Below are the code and all the weights of a small trained network. Each question names an input and a target symbol and asks about switching units off, where a switched-off unit gives its printed mean instead of its output.

import numpy as np


def w(rows, s, z=0):
    codes = np.array(rows[::2]) - 128.0
    scale = np.full(codes.shape[1], s)
    scale[-1] = z or s
    return codes * scale


def f(y):
    return np.maximum(y, 0)


def softmax(a):
    e = np.exp(a - a.max(-1, keepdims=True))
    return e / e.sum(-1, keepdims=True)


def log_softmax(a):
    a = a - a.max(-1, keepdims=True)
    return a - np.log(np.exp(a).sum(-1, keepdims=True))


def net(x, mask):
    ids = ['βγζθλμτω'.index(c) for c in x.split()]
    T = len(ids)
    res = E[ids] + P[:T]
    u = 0
    for l in range(3):
        q, k, v = (res @ M[l].T for M in (Q, K, V))
        z = softmax(np.where(np.tri(T) > 0, q @ k.T / 2**0.5, -1e9)) @ v
        res = res + np.where(mask[u], z, O[l][:, -1]) @ O[l][:, :-1]
        u += 1
        y = f(res @ A[l][:, :-1].T + A[l][:, -1])
        res = res + np.where(mask[u : u + 12], y, B[l][:, -1]) @ B[l][:, :-1]
        u += 12
    return log_softmax(res[-1] @ U[:, :-1].T + U[:, -1])


Q, K, V, O, A, B = {}, {}, {}, {}, {}, {}
E = w([
[125,57,98,113,87],'β',
[160,150,131,239,184],'γ',
[180,175,254,154,186],'ζ',
[27,209,239,125,85],'θ',
[138,7,165,99,96],'λ',
[103,101,92,157,188],'μ',
[92,230,129,91,120],'τ',
[176,79,71,22,42],'ω',
],0.018)
P = w([
[159,110,177,123,58],'0',
[134,124,167,148,91],'1',
[174,109,144,141,139],'2',
[109,54,90,180,115],'3',
[213,124,165,72,166],'4',
[167,119,165,81,157],'5',
[90,100,148,88,90],'6',
[148,112,157,58,147],'7',
[162,74,134,52,158],'8',
[136,81,116,49,137],'9',
[104,125,173,2,106],'10',
[57,106,70,97,151],'11',
[69,170,41,139,147],'12',
],0.0076)
Q[0] = w([
[217,249,180,185,209],'0.h0',
[1,121,35,58,81],'0.h0',
],0.004)
K[0] = w([
[121,205,148,205,132],'0.h0',
[115,44,214,1,82],'0.h0',
],0.0086)
V[0] = w([
[42,230,117,236,120],'0.h0',
[53,57,179,188,3],'0.h0',
],0.0037)
O[0] = w([
[97,93,1,167,39,2],'0.h0',
[182,169,173,41,103,211],'0.h0',
],0.0088,0.0056)
A[0] = w([
[43,128,162,164,128,82],'0.n0',
[65,148,123,61,204,253],'0.n1',
[95,153,35,118,216,201],'0.n2',
[160,101,81,161,136,45],'0.n3',
[150,105,199,40,119,149],'0.n4',
[183,130,123,147,162,164],'0.n5',
[174,148,227,129,192,123],'0.n6',
[88,103,157,1,142,194],'0.n7',
[128,139,88,165,142,168],'0.n8',
[169,212,53,221,173,52],'0.n9',
[158,112,98,170,224,76],'0.n10',
[58,175,151,154,73,152],'0.n11',
],0.0088,0.0036)
B[0] = w([
[173,146,159,2,39,136],'0.n0',
[67,130,142,87,151,179],'0.n1',
[58,180,145,114,171,143],'0.n2',
[159,134,127,203,194,131],'0.n3',
[152,129,68,124,116,254],'0.n4',
[70,104,180,138,94,146],'0.n5',
[71,120,189,106,93,219],'0.n6',
[178,132,86,71,135,244],'0.n7',
[95,37,166,91,163,135],'0.n8',
[241,99,111,109,131,139],'0.n9',
[149,96,114,120,68,144],'0.n10',
[152,99,85,60,115,141],'0.n11',
],0.0077,0.016)
Q[1] = w([
[16,148,209,108,146],'1.h0',
[36,242,217,233,254],'1.h0',
],0.0038)
K[1] = w([
[37,99,254,101,219],'1.h0',
[179,112,143,233,30],'1.h0',
],0.0051)
V[1] = w([
[190,32,131,34,126],'1.h0',
[95,255,153,192,161],'1.h0',
],0.0051)
O[1] = w([
[175,152,92,158,217,246],'1.h0',
[116,177,105,3,51,40],'1.h0',
],0.0065,0.014)
A[1] = w([
[51,130,139,174,155,211],'1.n0',
[135,137,36,79,146,122],'1.n1',
[79,84,139,169,119,76],'1.n2',
[87,62,155,2,98,234],'1.n3',
[116,102,18,135,86,77],'1.n4',
[149,129,121,196,124,167],'1.n5',
[176,150,181,139,179,84],'1.n6',
[110,128,168,176,86,76],'1.n7',
[245,118,129,156,57,151],'1.n8',
[116,203,53,200,164,254],'1.n9',
[103,112,154,90,120,51],'1.n10',
[90,141,104,85,177,44],'1.n11',
],0.0091,0.0033)
B[1] = w([
[55,109,176,108,120,146],'1.n0',
[90,186,73,100,125,168],'1.n1',
[124,163,170,93,106,133],'1.n2',
[161,66,65,147,241,250],'1.n3',
[124,175,51,160,143,130],'1.n4',
[217,98,136,28,60,139],'1.n5',
[88,172,127,83,110,188],'1.n6',
[193,112,231,56,2,133],'1.n7',
[75,96,64,33,77,171],'1.n8',
[129,87,117,14,171,140],'1.n9',
[217,126,64,216,65,148],'1.n10',
[125,102,114,213,104,157],'1.n11',
],0.0063,0.016)
Q[2] = w([
[176,77,76,1,224],'2.h0',
[139,117,143,75,90],'2.h0',
],0.0082)
K[2] = w([
[106,149,65,146,253],'2.h0',
[135,70,162,159,76],'2.h0',
],0.0067)
V[2] = w([
[253,50,108,108,75],'2.h0',
[139,214,90,116,99],'2.h0',
],0.0082)
O[2] = w([
[189,184,137,139,122,255],'2.h0',
[136,115,229,3,93,47],'2.h0',
],0.013,0.0098)
A[2] = w([
[144,114,122,124,225,149],'2.n0',
[185,137,247,88,96,249],'2.n1',
[176,160,130,242,143,45],'2.n2',
[141,187,55,175,58,106],'2.n3',
[161,29,58,83,99,199],'2.n4',
[120,176,132,70,121,18],'2.n5',
[158,184,163,212,131,214],'2.n6',
[176,72,205,150,159,182],'2.n7',
[105,136,162,165,72,118],'2.n8',
[162,147,81,90,2,33],'2.n9',
[74,175,96,108,209,204],'2.n10',
[179,127,150,111,159,221],'2.n11',
],0.0089,0.0015)
B[2] = w([
[144,128,146,188,79,249],'2.n0',
[44,196,168,125,182,153],'2.n1',
[147,46,122,58,98,184],'2.n2',
[169,165,219,140,71,140],'2.n3',
[67,164,118,164,150,217],'2.n4',
[122,108,147,128,199,142],'2.n5',
[86,54,143,73,123,155],'2.n6',
[114,40,162,141,65,165],'2.n7',
[208,197,153,132,147,131],'2.n8',
[54,254,63,211,64,140],'2.n9',
[167,47,159,143,54,192],'2.n10',
[39,137,220,110,83,198],'2.n11',
],0.0061,0.021)
U = w([
[113,179,105,94,191,249],'β',
[118,126,136,94,114,162],'γ',
[120,125,115,104,55,48],'ζ',
[108,141,221,119,206,67],'θ',
[57,133,100,201,182,224],'λ',
[50,63,102,2,117,180],'μ',
[138,200,145,178,172,9],'τ',
[251,116,152,114,177,152],'ω',
],0.0089,0.0018)

Each question gives the input, a string of symbols that net reads in full, and the target symbol t.
The units are the heads (2 rows each of Q, K, V and O) and the neurons (one row each of A and B). Each row of codes is followed by its name. A weight is (code - 128) times the scale printed after its matrix; where a second scale follows, it is the last column's (O, A, B and U).
mask holds one flag per unit, layer by layer, with each layer's heads first. A switched-off unit (its flag False) gives its mean, the last column of its rows in O or B, instead of its output. The means were averaged over made-up inputs and are rounded, as every weight is.
A unit's drop is (log p(t) with every unit on - log p(t) with that unit switched off) / (log p(t) with every unit on - log p(t) with every unit switched off).
The circuit of an input: a set's keep is (log p(t) with only the set's units on - log p(t) with every unit switched off) / (log p(t) with every unit on - log p(t) with every unit switched off). Starting from the 12 units with the biggest drops (on a tie, the unit counted first), units are removed one at a time, each time the one whose removal leaves the highest keep (on an exact tie, the one counted first), for as long as the keep stays at least 0.8.
circuit, biggest first: the units of the circuit, biggest drop first
unit that matters most: the unit with the biggest drop
k most important neurons: the k neurons with the biggest drops, biggest first
k most important neurons of layer l: the k neurons of layer l with the biggest drops, biggest first
input β μ λ λ λ λ ζ β λ β μ, target λ: circuit, biggest first	[2.h0 0.n1 1.n11 2.n2]
input τ λ λ ω β λ μ λ γ ζ λ, target ω: circuit, biggest first	[0.n7 1.n3 2.h0]
input μ γ λ, target λ: circuit, biggest first	[2.h0 2.n4 0.n4 0.n7]
input λ β γ λ μ λ λ λ β λ β, target ω: circuit, biggest first	[1.n3 0.n7 2.h0]
input λ θ μ λ β μ λ β, target λ: circuit, biggest first	[2.h0 2.n4 2.n2]
input β μ β λ λ λ τ λ, target μ: circuit, biggest first	[0.n1 0.n11 2.h0 1.n3]
input ω μ λ μ β λ ζ τ, target μ: circuit, biggest first	[2.h0 1.n3 0.n1]
input γ λ γ λ λ θ λ γ μ λ ω θ, target θ: 4 most important neurons	[1.n3 0.n7 1.n1 0.n4]
input ζ γ λ θ β β λ ζ β β λ, target ω: circuit, biggest first	[2.h0 1.n3]
input ζ τ θ μ, target μ: circuit, biggest first	[1.h0 2.h0]
input μ λ λ ζ λ τ ω λ μ, target θ: 3 most important neurons	[1.n1 0.n7 0.n4]
input λ λ λ μ λ τ μ, target μ: circuit, biggest first	[2.h0 1.n3 0.n1]
input ζ ζ β λ ζ β ζ λ λ γ τ β γ, target μ: circuit, biggest first	[1.n3 2.h0 1.n9 0.n1]
input μ λ β λ ω λ ω β, target θ: 3 most important neurons	[1.n1 0.n7 2.n1]
input θ θ β, target β: unit that matters most	1.n3
input θ ζ μ β β ω λ, target θ: 3 most important neurons	[1.n1 0.n7 2.n1]
input μ θ β β β β τ ζ β λ λ γ, target ω: 4 most important neurons	[0.n7 0.n9 0.n4 1.n3]
input λ λ β ω, target β: unit that matters most	2.h0
input λ ζ λ θ μ θ, target λ: 3 most important neurons	[0.n2 1.n3 0.n4]
input β λ λ γ μ λ ω λ γ, target θ: 2 most important neurons of layer 1	[1.n1 1.n9]
input ω λ λ, target θ: 3 most important neurons	[1.n1 0.n7 0.n4]
input λ λ τ γ λ, target μ: 3 most important neurons	[1.n8 1.n5 0.n1]
input λ λ β μ μ μ λ γ, target λ: circuit, biggest first	[0.h0]
input ω λ ζ, target θ: 2 most important neurons	[1.n7 2.n1]
